Here is a tiny trained network, its code and every weight. The questions are about switching its units off for an input and a target symbol, where a switched-off unit gives its printed mean instead of its output.

import numpy as np


def w(rows, s, z=0):
    codes = np.array(rows[::2]) - 128.0
    scale = np.full(codes.shape[1], s)
    scale[-1] = z or s
    return codes * scale


def f(y):
    return y / 2 * (1 + np.tanh(0.7978845608 * (y + 0.044715 * y**3)))


def softmax(a):
    e = np.exp(a - a.max(-1, keepdims=True))
    return e / e.sum(-1, keepdims=True)


def log_softmax(a):
    a = a - a.max(-1, keepdims=True)
    return a - np.log(np.exp(a).sum(-1, keepdims=True))


def net(x, mask):
    ids = ['δζηθμξσφψω'.index(c) for c in x.split()]
    T = len(ids)
    res = E[ids] + P[:T]
    u = 0
    for l in range(2):
        q, k, v = (res @ M[l].T for M in (Q, K, V))
        z = softmax(np.where(np.tri(T) > 0, q @ k.T / 4**0.5, -1e9)) @ v
        res = res + np.where(mask[u], z, O[l][:, -1]) @ O[l][:, :-1]
        u += 1
        y = f(res @ A[l][:, :-1].T + A[l][:, -1])
        res = res + np.where(mask[u : u + 16], y, B[l][:, -1]) @ B[l][:, :-1]
        u += 16
    return log_softmax(res[-1] @ U[:, :-1].T + U[:, -1])


Q, K, V, O, A, B = {}, {}, {}, {}, {}, {}
E = w([
[202,193,74,144,180],'δ',
[135,148,108,156,205],'ζ',
[73,39,73,248,114],'η',
[55,159,167,106,139],'θ',
[110,224,153,80,100],'μ',
[188,217,98,92,93],'ξ',
[116,209,144,122,182],'σ',
[200,114,64,133,113],'φ',
[176,148,86,97,39],'ψ',
[104,133,131,84,38],'ω',
],0.011)
P = w([
[143,111,169,140,132],'0',
[114,167,3,104,144],'1',
[116,145,46,96,152],'2',
[100,153,56,92,160],'3',
[138,173,141,193,115],'4',
[103,195,83,179,117],'5',
[127,149,64,166,82],'6',
[79,132,77,130,128],'7',
[95,146,80,160,90],'8',
],0.013)
Q[0] = w([
[112,167,145,247,58],'0.h1',
[158,87,162,69,150],'0.h1',
[116,160,71,184,117],'0.h1',
[112,168,93,157,118],'0.h1',
],0.016)
K[0] = w([
[102,112,30,217,185],'0.h1',
[135,142,157,12,134],'0.h1',
[91,95,119,245,105],'0.h1',
[118,93,123,236,113],'0.h1',
],0.013)
V[0] = w([
[218,206,80,81,149],'0.h1',
[243,205,152,55,62],'0.h1',
[59,148,151,117,125],'0.h1',
[251,248,149,140,249],'0.h1',
],0.0036)
O[0] = w([
[160,176,39,83,132,212],'0.h1',
[71,132,38,83,78,9],'0.h1',
[74,173,176,127,125,37],'0.h1',
[74,122,3,65,204,214],'0.h1',
],0.0048,0.0011)
A[0] = w([
[126,72,99,130,135,145],'0.n1',
[56,108,115,122,146,253],'0.n2',
[121,121,158,131,157,122],'0.n3',
[103,142,195,73,124,189],'0.n4',
[126,126,163,171,119,83],'0.n5',
[76,117,109,117,123,174],'0.n6',
[126,65,146,172,148,251],'0.n7',
[189,189,131,131,147,97],'0.n8',
[116,112,87,117,109,68],'0.n9',
[177,158,181,182,113,37],'0.n10',
[122,175,135,63,124,207],'0.n11',
[144,84,105,149,91,223],'0.n12',
[147,153,120,8,159,50],'0.n13',
[146,178,155,72,152,184],'0.n14',
[144,93,122,148,129,166],'0.n15',
[131,85,164,123,92,95],'0.n16',
],0.012,0.004)
B[0] = w([
[144,189,154,106,122,161],'0.n1',
[167,228,207,142,167,228],'0.n2',
[136,141,151,148,167,105],'0.n3',
[87,127,163,173,118,122],'0.n4',
[203,139,165,100,154,129],'0.n5',
[162,190,177,137,135,183],'0.n6',
[136,188,160,63,155,175],'0.n7',
[92,89,69,136,119,233],'0.n8',
[146,164,159,133,119,170],'0.n9',
[168,1,164,92,136,155],'0.n10',
[104,93,114,208,114,253],'0.n11',
[149,201,130,68,104,232],'0.n12',
[112,94,172,173,86,206],'0.n13',
[77,77,107,194,134,204],'0.n14',
[126,155,126,82,127,152],'0.n15',
[143,190,153,111,101,104],'0.n16',
],0.0078,0.0036)
Q[1] = w([
[192,50,182,139,117],'1.h1',
[52,253,7,125,173],'1.h1',
[41,230,18,112,149],'1.h1',
[104,219,76,160,46],'1.h1',
],0.0078)
K[1] = w([
[104,232,88,164,123],'1.h1',
[164,3,174,90,151],'1.h1',
[158,3,194,78,137],'1.h1',
[85,42,191,118,160],'1.h1',
],0.011)
V[1] = w([
[173,141,104,62,244],'1.h1',
[102,46,42,210,126],'1.h1',
[140,129,130,63,27],'1.h1',
[199,108,46,84,133],'1.h1',
],0.011)
O[1] = w([
[8,86,245,95,2,204],'1.h1',
[99,246,33,84,159,131],'1.h1',
[203,169,157,241,105,3],'1.h1',
[26,239,149,207,11,157],'1.h1',
],0.0095,0.0028)
A[1] = w([
[174,135,68,34,178,179],'1.n1',
[152,83,111,104,38,162],'1.n2',
[186,95,216,170,74,62],'1.n3',
[138,67,156,101,154,1],'1.n4',
[193,209,189,171,128,159],'1.n5',
[99,99,168,2,159,158],'1.n6',
[44,150,78,149,64,45],'1.n7',
[163,52,58,150,189,161],'1.n8',
[110,134,137,118,129,97],'1.n9',
[199,167,71,92,99,121],'1.n10',
[74,74,170,71,80,91],'1.n11',
[36,155,156,77,148,83],'1.n12',
[17,136,171,67,100,43],'1.n13',
[211,152,189,225,176,84],'1.n14',
[160,70,105,176,172,61],'1.n15',
[15,138,124,152,84,208],'1.n16',
],0.0068,0.0053)
B[1] = w([
[68,160,236,161,128,242],'1.n1',
[90,118,185,171,192,166],'1.n2',
[93,205,75,172,241,178],'1.n3',
[117,204,60,39,138,139],'1.n4',
[86,23,87,158,72,183],'1.n5',
[56,57,78,127,47,195],'1.n6',
[186,163,185,62,194,208],'1.n7',
[127,181,254,93,86,208],'1.n8',
[146,117,104,131,130,127],'1.n9',
[82,96,132,205,193,187],'1.n10',
[153,88,67,218,177,173],'1.n11',
[175,113,37,119,90,174],'1.n12',
[200,103,17,113,99,193],'1.n13',
[172,108,6,101,89,167],'1.n14',
[195,151,118,36,113,152],'1.n15',
[232,145,181,56,78,251],'1.n16',
],0.0054,0.012)
U = w([
[142,148,91,73,117,106],'δ',
[118,41,85,103,75,69],'ζ',
[115,59,155,165,155,226],'η',
[168,79,176,64,143,38],'θ',
[160,153,166,117,197,56],'μ',
[80,159,107,171,166,57],'ξ',
[2,105,135,96,142,220],'σ',
[122,142,203,157,82,253],'φ',
[123,102,52,184,114,96],'ψ',
[210,95,114,123,151,58],'ω',
],0.0069,0.004)

Each question gives the input, a string of symbols that net reads in full, and the target symbol t.
The units are the heads (4 rows each of Q, K, V and O) and the neurons (one row each of A and B). Each row of codes is followed by its name. A weight is (code - 128) times the scale printed after its matrix; where a second scale follows, it is the last column's (O, A, B and U).
mask holds one flag per unit, layer by layer, with each layer's heads first. A switched-off unit (its flag False) gives its mean, the last column of its rows in O or B, instead of its output. The means were averaged over made-up inputs and are rounded, as every weight is.
A unit's drop is (log p(t) with every unit on - log p(t) with that unit switched off) / (log p(t) with every unit on - log p(t) with every unit switched off).
The circuit of an input: a set's keep is (log p(t) with only the set's units on - log p(t) with every unit switched off) / (log p(t) with every unit on - log p(t) with every unit switched off). Starting from the 12 units with the biggest drops (on a tie, the unit counted first), units are removed one at a time, each time the one whose removal leaves the highest keep (on an exact tie, the one counted first), for as long as the keep stays at least 0.8.
units of the circuit, in order: the units of the circuit, biggest drop first
unit that matters most: the unit with the biggest drop
k most important neurons: the k neurons with the biggest drops, biggest first
top k neurons in layer l: the k neurons of layer l with the biggest drops, biggest first
drop of u: that unit's drop, to one decimal
input ω φ σ δ φ φ ξ φ σ, target ω: units of the circuit, in order	1.h1, 0.h1
input ω φ φ σ φ ζ φ, target ω: units of the circuit, in order	1.h1, 0.h1
input ζ ζ σ σ ζ σ ζ, target ζ: top neuron in layer 0	0.n7
input δ η σ θ ψ, target η: top 3 neurons in layer 0	0.n10, 0.n12, 0.n7
input φ θ η θ ψ, target θ: top 2 neurons in layer 0	0.n2, 0.n13
input η η δ, target η: top 2 neurons in layer 0	0.n7, 0.n5
input ψ ψ φ η, target ψ: top 2 neurons in layer 1	1.n14, 1.n5
input η δ φ φ, target η: 3 most important neurons	0.n7, 0.n10, 0.n5
input η ω ψ σ, target η: top 2 neurons in layer 0	0.n7, 0.n10
input ω δ φ σ δ, target ω: top 2 neurons in layer 1	1.n14, 1.n15
input η ω ζ η δ φ, target η: 3 most important neurons	0.n7, 0.n2, 1.n16
input φ θ σ η δ, target θ: top 2 neurons in layer 0	0.n10, 0.n2
input ζ ξ δ η ξ, target ξ: top 2 neurons in layer 0	0.n10, 0.n11
input σ φ η, target σ: 2 most important neurons	1.n6, 0.n12
input φ η ζ φ σ, target η: unit that matters most	0.h1
input μ θ σ φ, target μ: top 2 neurons in layer 1	1.n1, 1.n8
input σ φ σ φ φ, target σ: top 2 neurons in layer 0	0.n12, 0.n14
input η δ φ δ, target η: drop of 0.n5	0.2
input ξ μ σ φ φ δ δ ζ, target ξ: drop of 1.n16	0.1
input σ φ φ δ, target σ: drop of 0.n12	0.1
input σ φ δ φ φ φ φ σ ψ, target σ: most important neuron	1.n1
input φ η η μ, target φ: top 2 neurons in layer 0	0.n2, 0.n10
